Small tables with named rows and columns. After each table, cells are looked up by row and column.

Table Det
cols = Beg, Totas, Zuga, Muru, Mil, Nozom, Zot, Kego, Baset, Volusab
Misil: [117, 127, 139, 101, 131, 104, 132, 130, 108, 117]
Mer: [113, 133, 205, 140, 76, 113, 75, 189, 95, 85]
Rikip: [138, 101, 122, 74, 117, 128, 102, 80, 127, 109]
Femo: [92, 103, 94, 123, 121, 121, 105, 135, 111, 115]
Nurik: [208, 65, 133, 136, 193, 74, 173, 224, 66, 109]
Teru: [125, 90, 103, 162, 153, 125, 128, 112, 119, 132]
Kor: [89, 166, 137, 191, 118, 38, 88, 208, 188, 150]
Ret: [130, 132, 51, 82, 84, 95, 183, 97, 140, 109]
Zige: [156, 119, 121, 94, 96, 91, 133, 115, 127, 119]
Borut: [152, 89, 181, 159, 99, 128, 65, 142, 87, 76]
Mavu: [120, 133, 83, 95, 118, 101, 150, 86, 114, 142]
Gekoge: [97, 111, 104, 136, 107, 116, 145, 132, 142, 83]
Deg: [105, 87, 175, 145, 122, 136, 50, 130, 77, 124]

What is the Totas of Kor in Det?
166
What is the Volusab of Teru in Det?
132
What is the Mil of Borut in Det?
99
What is the Nozom of Misil in Det?
104
What is the Mil of Rikip in Det?
117
What is the Volusab of Mavu in Det?
142
What is the Zuga of Gekoge in Det?
104
What is the Mil of Ret in Det?
84
What is the Kego of Nurik in Det?
224
What is the Baset of Kor in Det?
188
What is the Kego of Mer in Det?
189
What is the Zuga of Teru in Det?
103
What is the Mil of Teru in Det?
153
What is the Beg of Misil in Det?
117
What is the Volusab of Borut in Det?
76
What is the Totas of Gekoge in Det?
111
What is the Mil of Kor in Det?
118
What is the Zot of Gekoge in Det?
145
What is the Zot of Borut in Det?
65
What is the Beg of Femo in Det?
92

Table Gozoz
	Mag	Demenu	Runemi	Kuban	Kevapot	Vururin	Mol	Vig	Risi
Debete	-94.65	-2.99	-92.24	-93.18	0.86	-10.04	46.53	36.56	-17.62
Tuf	-42.61	-83.60	-33.04	57.48	-58.47	-77.02	70.30	-38.02	36.56
Vasis	-91.23	-13.57	-62.65	36.57	-79.71	-74.04	-81.05	17.37	-42.81
Fifati	76.33	-93.63	-27.87	46.58	-43.08	65.68	-72.79	-61.45	33.83
Faka	56.16	-64.08	-65.51	2.60	-57.50	66.47	57.77	-85.46	67.91
Satolos	-38.14	-80.65	-30.87	6.70	-32.62	-28.20	-89.80	-59.72	-84.65
Basidun	36.04	-61.38	-38.70	-0.99	69.31	16.63	7.15	-54.78	-77.70
Kobuba	10.67	26.66	-4.52	-83.69	-84.97	-18.63	-58.26	-35.78	-74.16
Nodus	-45.77	-77.41	-63.89	-91.68	40.26	-53.17	-15.07	61.20	46.11
Zelamab	31.10	-91.13	-33.17	69.40	49.85	-45.61	-91.37	-12.73	6.18
Fenef	32.65	39.34	8.99	-55.60	3.05	58.21	66.55	-89.52	-37.78
Vik	-58.25	11.58	-6.03	13.29	-40.33	-56.07	-74.63	25.78	-37.58
Vit	-63.24	62.36	40.37	-54.69	61.32	-62.09	16.34	-65.36	-90.17

What is the Risi of Vik in Gozoz? -37.58
What is the Vig of Zelamab in Gozoz? -12.73
What is the Vig of Satolos in Gozoz? -59.72
What is the Risi of Vasis in Gozoz? -42.81
What is the Vig of Faka in Gozoz? -85.46
What is the Mag of Tuf in Gozoz? -42.61
What is the Vig of Debete in Gozoz? 36.56
What is the Vururin of Vasis in Gozoz? -74.04
What is the Vururin of Debete in Gozoz? -10.04
What is the Runemi of Fifati in Gozoz? -27.87
What is the Kevapot of Zelamab in Gozoz? 49.85
What is the Vig of Kobuba in Gozoz? -35.78
What is the Runemi of Vasis in Gozoz? -62.65
What is the Demenu of Nodus in Gozoz? -77.41
What is the Mol of Debete in Gozoz? 46.53
What is the Kuban of Vit in Gozoz? -54.69
What is the Kevapot of Fifati in Gozoz? -43.08

